Below are the code and all the weights of a small trained network. Each question names an input and a target symbol and asks about switching units off, where a switched-off unit gives its printed mean instead of its output.

import numpy as np


def w(rows, s, z=0):
    codes = np.array(rows[::2]) - 128.0
    scale = np.full(codes.shape[1], s)
    scale[-1] = z or s
    return codes * scale


def norm(h):
    return h / np.sqrt((h * h).mean(-1, keepdims=True) + 1e-5)


def f(y):
    return np.maximum(y, 0)


def softmax(a):
    e = np.exp(a - a.max(-1, keepdims=True))
    return e / e.sum(-1, keepdims=True)


def log_softmax(a):
    a = a - a.max(-1, keepdims=True)
    return a - np.log(np.exp(a).sum(-1, keepdims=True))


def net(x, mask):
    ids = ['βγζηθλμπφ'.index(c) for c in x.split()]
    T = len(ids)
    res = E[ids] + P[:T]
    u = 0
    for l in range(2):
        r = norm(res)
        for j in range(2):
            rows = slice(2 * j, 2 * j + 2)
            q, k, v = (r @ M[l][rows].T for M in (Q, K, V))
            z = softmax(np.where(np.tri(T) > 0, q @ k.T / 2**0.5, -1e9)) @ v
            o = O[l][rows]
            res = res + np.where(mask[u + j], z, o[:, -1]) @ o[:, :-1]
        u += 2
        y = f(norm(res) @ A[l][:, :-1].T + A[l][:, -1])
        res = res + np.where(mask[u : u + 4], y, B[l][:, -1]) @ B[l][:, :-1]
        u += 4
    return log_softmax(norm(res)[-1] @ U[:, :-1].T + U[:, -1])


Q, K, V, O, A, B = {}, {}, {}, {}, {}, {}
E = w([
[138,138,155,149,110,181,115,192],'β',
[126,92,63,117,24,158,156,173],'γ',
[244,88,99,115,95,92,137,148],'ζ',
[97,56,166,150,111,66,35,172],'η',
[174,184,175,127,134,48,116,52],'θ',
[133,72,230,156,153,200,79,95],'λ',
[58,79,178,2,98,184,180,135],'μ',
[157,76,91,107,207,100,146,148],'π',
[98,55,68,148,144,188,168,67],'φ',
],0.021)
P = w([
[163,133,116,48,101,116,10,142],'0',
[136,160,74,20,143,119,46,126],'1',
[159,133,85,75,112,111,48,130],'2',
[143,137,106,77,158,130,73,108],'3',
[151,120,107,112,108,113,94,117],'4',
[132,152,130,92,182,140,130,100],'5',
[159,105,134,166,93,100,119,115],'6',
[116,161,167,116,191,139,182,100],'7',
[114,132,171,155,101,127,175,127],'8',
[121,161,168,121,129,133,147,128],'9',
],0.011)
Q[0] = w([
[143,68,171,138,135,118,64,66],'L0H1',
[208,123,205,95,254,181,161,10],'L0H1',
[60,225,85,120,198,153,94,206],'L0H2',
[144,142,108,170,63,155,104,157],'L0H2',
],0.0075)
K[0] = w([
[152,165,166,135,197,168,190,133],'L0H1',
[70,96,169,237,96,43,254,186],'L0H1',
[222,97,68,29,10,139,52,123],'L0H2',
[119,205,77,73,188,172,49,150],'L0H2',
],0.007)
V[0] = w([
[191,149,182,58,81,167,109,68],'L0H1',
[97,64,163,41,255,123,106,144],'L0H1',
[91,33,153,113,88,139,144,238],'L0H2',
[63,164,144,66,112,38,86,222],'L0H2',
],0.0086)
O[0] = w([
[114,136,86,132,153,96,132,189,255],'L0H1',
[128,54,161,130,122,73,155,125,215],'L0H1',
[142,129,116,111,135,82,120,86,25],'L0H2',
[128,125,165,248,146,68,164,118,112],'L0H2',
],0.016,0.0067)
A[0] = w([
[167,186,143,123,146,59,81,142,134],'L0N1',
[95,143,61,99,190,68,166,193,140],'L0N2',
[99,162,109,72,91,120,255,181,5],'L0N3',
[250,189,196,135,89,134,143,159,241],'L0N4',
],0.0073,0.0032)
B[0] = w([
[39,130,126,92,177,53,224,177,254],'L0N1',
[172,54,169,222,253,75,155,153,243],'L0N2',
[184,136,46,175,34,130,228,133,159],'L0N3',
[101,170,210,34,98,193,145,171,253],'L0N4',
],0.0073,0.0054)
Q[1] = w([
[111,130,69,154,53,122,150,79],'L1H1',
[99,59,172,65,101,108,155,255],'L1H1',
[80,114,113,74,153,118,155,179],'L1H2',
[76,84,141,71,63,110,158,240],'L1H2',
],0.0075)
K[1] = w([
[48,127,131,180,212,102,16,111],'L1H1',
[126,179,173,101,120,219,197,84],'L1H1',
[176,96,254,129,37,173,176,131],'L1H2',
[166,126,153,118,196,192,160,123],'L1H2',
],0.0074)
V[1] = w([
[7,129,107,75,137,144,203,102],'L1H1',
[182,147,146,89,99,79,143,89],'L1H1',
[48,137,213,103,66,167,107,111],'L1H2',
[204,163,212,111,168,184,149,110],'L1H2',
],0.011)
O[1] = w([
[92,74,204,181,147,97,51,150,239],'L1H1',
[112,132,104,146,156,136,168,254,141],'L1H1',
[170,147,98,254,210,64,113,99,5],'L1H2',
[237,35,167,64,213,93,199,117,139],'L1H2',
],0.0097,0.0028)
A[1] = w([
[75,85,167,52,203,19,155,40,252],'L1N1',
[103,56,23,186,186,234,70,46,76],'L1N2',
[182,104,171,190,126,190,142,137,81],'L1N3',
[2,169,243,126,209,110,49,79,129],'L1N4',
],0.0071,0.0023)
B[1] = w([
[179,145,116,156,121,202,166,20,254],'L1N1',
[14,229,114,191,187,50,200,177,155],'L1N2',
[254,99,90,50,58,165,91,145,143],'L1N3',
[164,152,118,168,63,173,29,124,208],'L1N4',
],0.0082,0.01)
U = w([
[171,169,76,222,55,157,149,94,215],'β',
[141,141,111,34,164,120,131,183,1],'γ',
[82,177,82,145,152,186,122,118,221],'ζ',
[183,120,75,134,217,110,127,88,184],'η',
[133,126,116,95,151,184,50,111,176],'θ',
[143,213,154,128,163,113,134,115,227],'λ',
[117,133,140,199,210,206,140,245,110],'μ',
[99,111,140,207,149,94,88,113,37],'π',
[92,101,185,93,89,122,175,85,30],'φ',
],0.011,0.0047)

Each question gives the input, a string of symbols that net reads in full, and the target symbol t.
The units are the heads (2 rows each of Q, K, V and O) and the neurons (one row each of A and B). Each row of codes is followed by its name. A weight is (code - 128) times the scale printed after its matrix; where a second scale follows, it is the last column's (O, A, B and U).
mask holds one flag per unit, layer by layer, with each layer's heads first. A switched-off unit (its flag False) gives its mean, the last column of its rows in O or B, instead of its output. The means were averaged over made-up inputs and are rounded, as every weight is.
A unit's drop is (log p(t) with every unit on - log p(t) with that unit switched off) / (log p(t) with every unit on - log p(t) with every unit switched off).
The circuit of an input: a set's keep is (log p(t) with only the set's units on - log p(t) with every unit switched off) / (log p(t) with every unit on - log p(t) with every unit switched off). Starting from all 12 units, units are removed one at a time, each time the one whose removal leaves the highest keep (on an exact tie, the one counted first), for as long as the keep stays at least 0.8.
units of the circuit, in order: the units of the circuit, biggest drop first
k most important neurons: the k neurons with the biggest drops, biggest first
k most important neurons of layer l: the k neurons of layer l with the biggest drops, biggest first
heads that matter: for each layer, one digit per head in row order, 1 if its drop is at least 0.15 and else 0, layers parted by /
input η φ π π λ, target φ: heads that matter => 11 / 00
input β θ θ λ θ θ ζ, target γ: heads that matter => 10 / 00
input θ φ φ θ θ θ, target μ: 2 most important neurons of layer 0 => [L0N4, L0N1]
input γ θ μ, target μ: most important neuron of layer 1 => [L1N1]
input θ γ π θ θ μ γ η, target π: heads that matter => 01 / 00
input ζ θ μ θ φ β φ λ ζ, target γ: heads that matter => 01 / 00
input φ λ θ θ π λ θ, target η: 2 most important neurons => [L0N1, L1N1]
input θ θ φ φ η π π, target φ: heads that matter => 10 / 01
input θ μ π π γ λ β, target η: units of the circuit, in order => [L1H2, L0H1]
input λ θ θ θ ζ φ γ π, target ζ: units of the circuit, in order => [L0H1, L1H2]
input θ θ φ θ θ λ π λ μ, target η: heads that matter => 00 / 01
input π π θ, target φ: units of the circuit, in order => [L1H2, L0H1]
input β θ γ θ θ θ θ θ β π, target η: heads that matter => 00 / 11
input θ λ λ θ γ β λ θ θ μ, target μ: heads that matter => 11 / 10
input γ θ ζ, target μ: units of the circuit, in order => [L0H2]
input θ φ η θ π λ π θ π φ, target φ: heads that matter => 10 / 00
input θ π θ φ θ θ φ θ, target θ: units of the circuit, in order => [L0H2, L1H1, L1N4]
input θ γ β ζ φ μ φ φ θ, target θ: units of the circuit, in order => [L0H2, L1H1]
input θ λ θ θ η λ θ θ λ φ, target η: heads that matter => 01 / 01
input λ θ φ π η π λ, target φ: most important neuron of layer 0 => [L0N2]
input β λ φ λ θ λ μ γ λ η, target η: heads that matter => 00 / 01
input θ η θ θ γ β λ λ λ, target η: heads that matter => 01 / 01
input π π λ η λ π φ λ π, target η: heads that matter => 00 / 01
input π π η π γ φ φ φ ζ, target θ: heads that matter => 01 / 00
input φ λ μ θ λ θ λ, target θ: 2 most important neurons of layer 1 => [L1N3, L1N4]
input π π ζ β, target γ: 2 most important neurons => [L0N1, L1N1]
input λ θ η η π π π φ, target φ: most important neuron => [L1N4]
